Below is a small trained network, with its code and all its weights. Each question gives an input and a class and asks what happens when units are switched off, that is, made to give their printed mean instead of their output.

import numpy as np


def w(rows, s, z=0):
    codes = np.array(rows[::2]) - 128.0
    scale = np.full(codes.shape[1], s)
    scale[-1] = z or s
    return codes * scale


def f(y):
    return y / 2 * (1 + np.tanh(0.7978845608 * (y + 0.044715 * y**3)))


def log_softmax(a):
    a = a - a.max(-1, keepdims=True)
    return a - np.log(np.exp(a).sum(-1, keepdims=True))


def net(x, mask):
    res = np.array(x, float).reshape(1, 7) / 4 @ E
    y = f(res @ A[0][:, :-1].T + A[0][:, -1])
    res = res + np.where(mask, y, B[0][:, -1]) @ B[0][:, :-1]
    return log_softmax(res[-1] @ U[:, :-1].T + U[:, -1])


A, B = {}, {}
E = w([
[255,125,132,122,153,148],'x0',
[80,224,40,194,146,14],'x1',
[237,70,67,165,216,89],'x2',
[253,182,135,186,60,179],'x3',
[90,115,147,155,92,20],'x4',
[106,69,82,244,69,116],'x5',
[135,243,221,150,145,186],'x6',
],0.0065)
A[0] = w([
[43,103,137,91,149,140,195],'neuron 1',
[142,162,175,151,71,108,162],'neuron 2',
[129,151,159,74,151,187,68],'neuron 3',
[111,147,97,245,131,115,63],'neuron 4',
[98,46,128,83,171,115,224],'neuron 5',
[179,218,234,164,154,173,244],'neuron 6',
[104,152,153,81,123,85,210],'neuron 7',
[114,90,61,88,117,103,221],'neuron 8',
[98,121,136,143,110,165,15],'neuron 9',
[80,92,213,145,72,167,78],'neuron 10',
[67,21,135,103,108,159,147],'neuron 11',
[79,83,175,152,160,108,152],'neuron 12',
[73,155,134,120,51,132,103],'neuron 13',
[119,58,137,57,104,117,121],'neuron 14',
[176,84,113,107,81,137,183],'neuron 15',
[130,167,136,240,92,221,178],'neuron 16',
[97,109,104,69,160,137,204],'neuron 17',
[79,80,128,89,110,197,80],'neuron 18',
[181,96,92,103,147,126,254],'neuron 19',
],0.011,0.0038)
B[0] = w([
[190,137,235,209,94,122,200],'neuron 1',
[117,79,84,78,73,71,164],'neuron 2',
[126,206,188,92,155,169,181],'neuron 3',
[143,89,121,170,129,87,167],'neuron 4',
[95,98,162,207,128,187,199],'neuron 5',
[113,50,163,56,156,77,253],'neuron 6',
[53,209,157,153,149,76,174],'neuron 7',
[53,159,159,160,185,82,182],'neuron 8',
[113,132,122,113,86,182,131],'neuron 9',
[128,54,126,98,87,129,185],'neuron 10',
[139,110,164,196,154,180,195],'neuron 11',
[194,163,205,211,75,122,162],'neuron 12',
[156,252,90,104,80,128,174],'neuron 13',
[119,163,115,241,129,170,171],'neuron 14',
[96,62,66,141,180,146,166],'neuron 15',
[102,50,69,71,94,164,207],'neuron 16',
[63,142,171,186,121,124,177],'neuron 17',
[145,128,162,126,108,198,175],'neuron 18',
[96,87,124,161,253,105,183],'neuron 19',
],0.0072,0.012)
U = w([
[155,55,110,169,185,121,252],'0',
[254,54,109,141,207,93,6],'1',
[164,141,22,140,49,253,9],'2',
[66,177,138,184,149,74,186],'3',
[176,164,230,35,191,160,113],'4',
[112,93,215,181,136,196,87],'5',
[106,192,108,188,6,47,65],'6',
[152,52,155,88,92,125,116],'7',
],0.0078,0.0039)

Each question gives the input, the list of numbers given to net, and the class t.
The units are the neurons (one row each of A and B). Each row of codes is followed by its name. A weight is (code - 128) times the scale printed after its matrix; where a second scale follows, it is the last column's (A, B and U).
mask holds one flag per neuron, in row order. A switched-off neuron (its flag False) gives its mean, the last column of its row in B, instead of its output. The means were averaged over made-up inputs and are rounded, as every weight is.
A unit's drop is (log p(t) with every unit on - log p(t) with that unit switched off) / (log p(t) with every unit on - log p(t) with every unit switched off).
The circuit of an input: a set's keep is (log p(t) with only the set's units on - log p(t) with every unit switched off) / (log p(t) with every unit on - log p(t) with every unit switched off). Starting from the 12 units with the biggest drops (on a tie, the unit counted first), units are removed one at a time, each time the one whose removal leaves the highest keep (on an exact tie, the one counted first), for as long as the keep stays at least 0.8.
units of the circuit, in order: the units of the circuit, biggest drop first
top k neurons: the k neurons with the biggest drops, biggest first
drop when u is switched off: that unit's drop, to one decimal
input [-8,5,2,-5,-7,0,-8], class 5: top 4 neurons -> (neuron 5; neuron 1; neuron 11; neuron 13)
input [6,2,7,-7,5,-4,-7], class 3: units of the circuit, in order -> (neuron 8; neuron 17)
input [-2,1,6,7,7,-7,5], class 1: units of the circuit, in order -> (neuron 3; neuron 17; neuron 6)
input [-8,-2,4,-2,5,-2,3], class 6: units of the circuit, in order -> (neuron 19; neuron 6; neuron 12)
input [-6,-2,-8,5,7,-4,7], class 6: top neuron -> (neuron 13)
input [-7,4,-3,5,2,-7,4], class 6: units of the circuit, in order -> (neuron 13; neuron 19)
input [2,7,6,-1,6,6,2], class 1: units of the circuit, in order -> (neuron 4; neuron 17)
input [5,0,-6,5,-3,4,7], class 7: units of the circuit, in order -> (neuron 6; neuron 16)
input [-6,-2,-3,1,4,-6,-5], class 6: units of the circuit, in order -> (neuron 19; neuron 6)
input [-7,5,-1,-4,5,1,-2], class 6: units of the circuit, in order -> (neuron 19; neuron 13)
input [-4,3,-8,-5,-2,8,-1], class 6: units of the circuit, in order -> (neuron 13; neuron 19)
input [-5,6,-7,5,-6,4,6], class 2: top 2 neurons -> (neuron 16; neuron 13)
input [-5,3,-7,5,-2,-3,6], class 4: top 2 neurons -> (neuron 6; neuron 3)
input [5,1,-4,5,-3,5,-1], class 2: units of the circuit, in order -> (neuron 16)
input [-4,-2,-5,5,-7,2,-6], class 2: drop when neuron 6 is switched off -> 0.1
input [-7,4,-7,2,-2,2,8], class 6: drop when neuron 13 is switched off -> 0.6
input [0,-1,8,4,-6,5,5], class 1: drop when neuron 15 is switched off -> 0.0
input [-2,-3,-6,6,-7,1,-2], class 2: drop when neuron 16 is switched off -> 0.1
